Below are the code and all the weights of a small trained network. Each question names an input and a class and asks about switching units off, where a switched-off unit gives its printed mean instead of its output.

import numpy as np


def w(rows, s, z=0):
    codes = np.array(rows[::2]) - 128.0
    scale = np.full(codes.shape[1], s)
    scale[-1] = z or s
    return codes * scale


def norm(h):
    return h / np.sqrt((h * h).mean(-1, keepdims=True) + 1e-5)


def f(y):
    return y / 2 * (1 + np.tanh(0.7978845608 * (y + 0.044715 * y**3)))


def log_softmax(a):
    a = a - a.max(-1, keepdims=True)
    return a - np.log(np.exp(a).sum(-1, keepdims=True))


def net(x, mask):
    res = np.array(x, float).reshape(1, 6) / 4 @ E
    u = 0
    for l in range(2):
        y = f(norm(res) @ A[l][:, :-1].T + A[l][:, -1])
        res = res + np.where(mask[u : u + 12], y, B[l][:, -1]) @ B[l][:, :-1]
        u += 12
    return log_softmax(norm(res)[-1] @ U[:, :-1].T + U[:, -1])


A, B = {}, {}
E = w([
[61,175,59,181,137,31,225,94],'x0',
[156,91,94,56,51,12,43,184],'x1',
[43,104,182,143,191,129,151,252],'x2',
[122,141,123,127,134,133,121,135],'x3',
[92,114,39,81,247,144,116,113],'x4',
[172,113,199,58,169,72,228,108],'x5',
],0.0031)
A[0] = w([
[150,179,105,150,97,100,165,101,114],'L0N0',
[220,121,190,95,152,146,164,144,210],'L0N1',
[114,131,106,170,90,199,145,112,144],'L0N2',
[106,80,152,89,144,129,138,114,192],'L0N3',
[138,87,126,110,108,87,191,92,159],'L0N4',
[148,131,172,155,72,139,164,136,21],'L0N5',
[169,3,115,84,114,215,90,72,88],'L0N6',
[100,52,66,84,181,146,131,93,165],'L0N7',
[150,84,179,85,149,174,93,123,4],'L0N8',
[166,128,175,88,158,113,189,101,185],'L0N9',
[209,185,90,78,104,160,107,50,104],'L0N10',
[135,143,162,130,80,103,146,120,207],'L0N11',
],0.0076,0.0018)
B[0] = w([
[117,141,107,150,200,156,119,85,168],'L0N0',
[77,110,92,145,150,169,78,133,225],'L0N1',
[121,61,63,70,92,152,139,106,178],'L0N2',
[107,158,73,172,96,98,94,240,164],'L0N3',
[104,142,92,194,115,109,69,127,175],'L0N4',
[177,253,155,100,133,150,161,201,150],'L0N5',
[87,153,147,159,131,107,119,87,254],'L0N6',
[201,223,147,123,80,166,156,164,210],'L0N7',
[106,215,194,143,156,100,75,63,186],'L0N8',
[95,82,80,125,44,206,119,123,201],'L0N9',
[169,84,96,195,179,165,121,192,238],'L0N10',
[164,140,74,123,139,175,103,101,178],'L0N11',
],0.0058,0.004)
A[1] = w([
[198,116,164,159,70,89,115,98,201],'L1N0',
[96,111,153,139,169,215,211,78,119],'L1N1',
[138,118,207,135,135,240,179,86,25],'L1N2',
[215,254,165,192,61,169,144,169,83],'L1N3',
[108,113,37,160,82,193,80,133,247],'L1N4',
[157,82,212,103,123,154,74,82,93],'L1N5',
[66,69,241,202,210,98,147,238,230],'L1N6',
[80,145,73,158,116,62,213,60,195],'L1N7',
[119,190,62,175,98,111,166,99,229],'L1N8',
[84,143,111,100,96,209,108,114,226],'L1N9',
[53,157,137,195,164,54,150,91,104],'L1N10',
[189,99,136,125,137,15,87,175,84],'L1N11',
],0.0063,0.0014)
B[1] = w([
[100,124,42,66,174,158,159,124,141],'L1N0',
[186,143,54,39,3,60,57,123,167],'L1N1',
[143,158,103,89,105,78,49,61,155],'L1N2',
[98,199,77,113,236,123,200,182,185],'L1N3',
[126,75,206,138,119,95,195,178,254],'L1N4',
[55,156,191,172,167,123,125,19,145],'L1N5',
[213,93,66,196,147,169,138,62,178],'L1N6',
[81,150,239,146,165,160,71,117,166],'L1N7',
[106,136,191,93,133,143,71,153,188],'L1N8',
[65,91,112,93,140,23,168,215,191],'L1N9',
[133,104,136,130,157,164,33,122,143],'L1N10',
[98,151,47,78,40,157,129,40,154],'L1N11',
],0.0055,0.0072)
U = w([
[67,156,217,183,165,164,32,46,141],'0',
[144,106,73,60,30,112,90,86,165],'1',
[212,59,73,232,160,203,149,118,129],'2',
[136,211,133,84,159,134,179,200,131],'3',
[127,92,156,154,106,126,109,180,204],'4',
[88,25,194,137,72,102,141,188,107],'5',
[187,106,238,122,121,85,209,81,20],'6',
[215,116,234,109,141,91,235,2,1],'7',
],0.0087,0.0057)

Each question gives the input, the list of numbers given to net, and the class t.
The units are the neurons (one row each of A and B). Each row of codes is followed by its name. A weight is (code - 128) times the scale printed after its matrix; where a second scale follows, it is the last column's (A, B and U).
mask holds one flag per neuron, layer by layer. A switched-off neuron (its flag False) gives its mean, the last column of its row in B, instead of its output. The means were averaged over made-up inputs and are rounded, as every weight is.
A unit's drop is (log p(t) with every unit on - log p(t) with that unit switched off) / (log p(t) with every unit on - log p(t) with every unit switched off).
The circuit of an input: a set's keep is (log p(t) with only the set's units on - log p(t) with every unit switched off) / (log p(t) with every unit on - log p(t) with every unit switched off). Starting from the 12 units with the biggest drops (on a tie, the unit counted first), units are removed one at a time, each time the one whose removal leaves the highest keep (on an exact tie, the one counted first), for as long as the keep stays at least 0.8.
units of the circuit, in order: the units of the circuit, biggest drop first
unit that matters most: the unit with the biggest drop
k most important neurons: the k neurons with the biggest drops, biggest first
top k neurons in layer l: the k neurons of layer l with the biggest drops, biggest first
input [-5,-6,1,-5,-3,-5], class 1: units of the circuit, in order : (L0N2 L1N1 L1N2)
input [8,5,-7,3,7,-2], class 0: unit that matters most : L1N7
input [-8,-3,-3,0,6,3], class 0: 2 most important neurons : (L0N8 L0N6)
input [6,-2,6,-8,-8,-6], class 3: 3 most important neurons : (L0N5 L1N3 L0N6)
input [-6,1,-4,1,-3,7], class 5: units of the circuit, in order : (L0N1 L1N9)
input [1,-7,-4,-8,-8,3], class 3: 2 most important neurons : (L0N5 L1N3)
input [-7,-8,-1,-6,6,7], class 1: top 2 neurons in layer 1 : (L1N1 L1N2)
input [7,0,7,-3,-3,2], class 0: units of the circuit, in order : (L1N7 L1N10)
input [-5,1,-8,-7,5,-4], class 2: 2 most important neurons : (L0N10 L1N7)
input [5,-2,-6,-6,-3,-7], class 5: top 2 neurons in layer 1 : (L1N4 L1N6)
input [-8,2,-5,4,4,7], class 0: 4 most important neurons : (L0N8 L0N6 L1N5 L0N2)
input [-8,-5,-5,8,0,7], class 0: 4 most important neurons : (L0N8 L0N6 L1N5 L1N2)
input [5,2,2,-2,-1,5], class 0: 3 most important neurons : (L1N7 L0N10 L0N2)
input [2,-8,6,2,-5,-2], class 1: units of the circuit, in order : (L1N1 L0N2 L1N2)
input [2,-6,-1,2,-4,4], class 1: units of the circuit, in order : (L1N1)
input [3,-6,7,4,-1,-8], class 5: 2 most important neurons : (L0N2 L0N10)
input [6,-4,3,2,-4,-1], class 0: units of the circuit, in order : (L1N7 L1N10)
input [-2,4,-6,0,-3,7], class 5: units of the circuit, in order : (L0N9 L1N4 L0N1)
input [-6,7,4,5,-4,4], class 1: top 4 neurons in layer 1 : (L1N11 L1N7 L1N4 L1N8)
input [1,-2,-1,-4,-1,4], class 4: units of the circuit, in order : (L0N4)
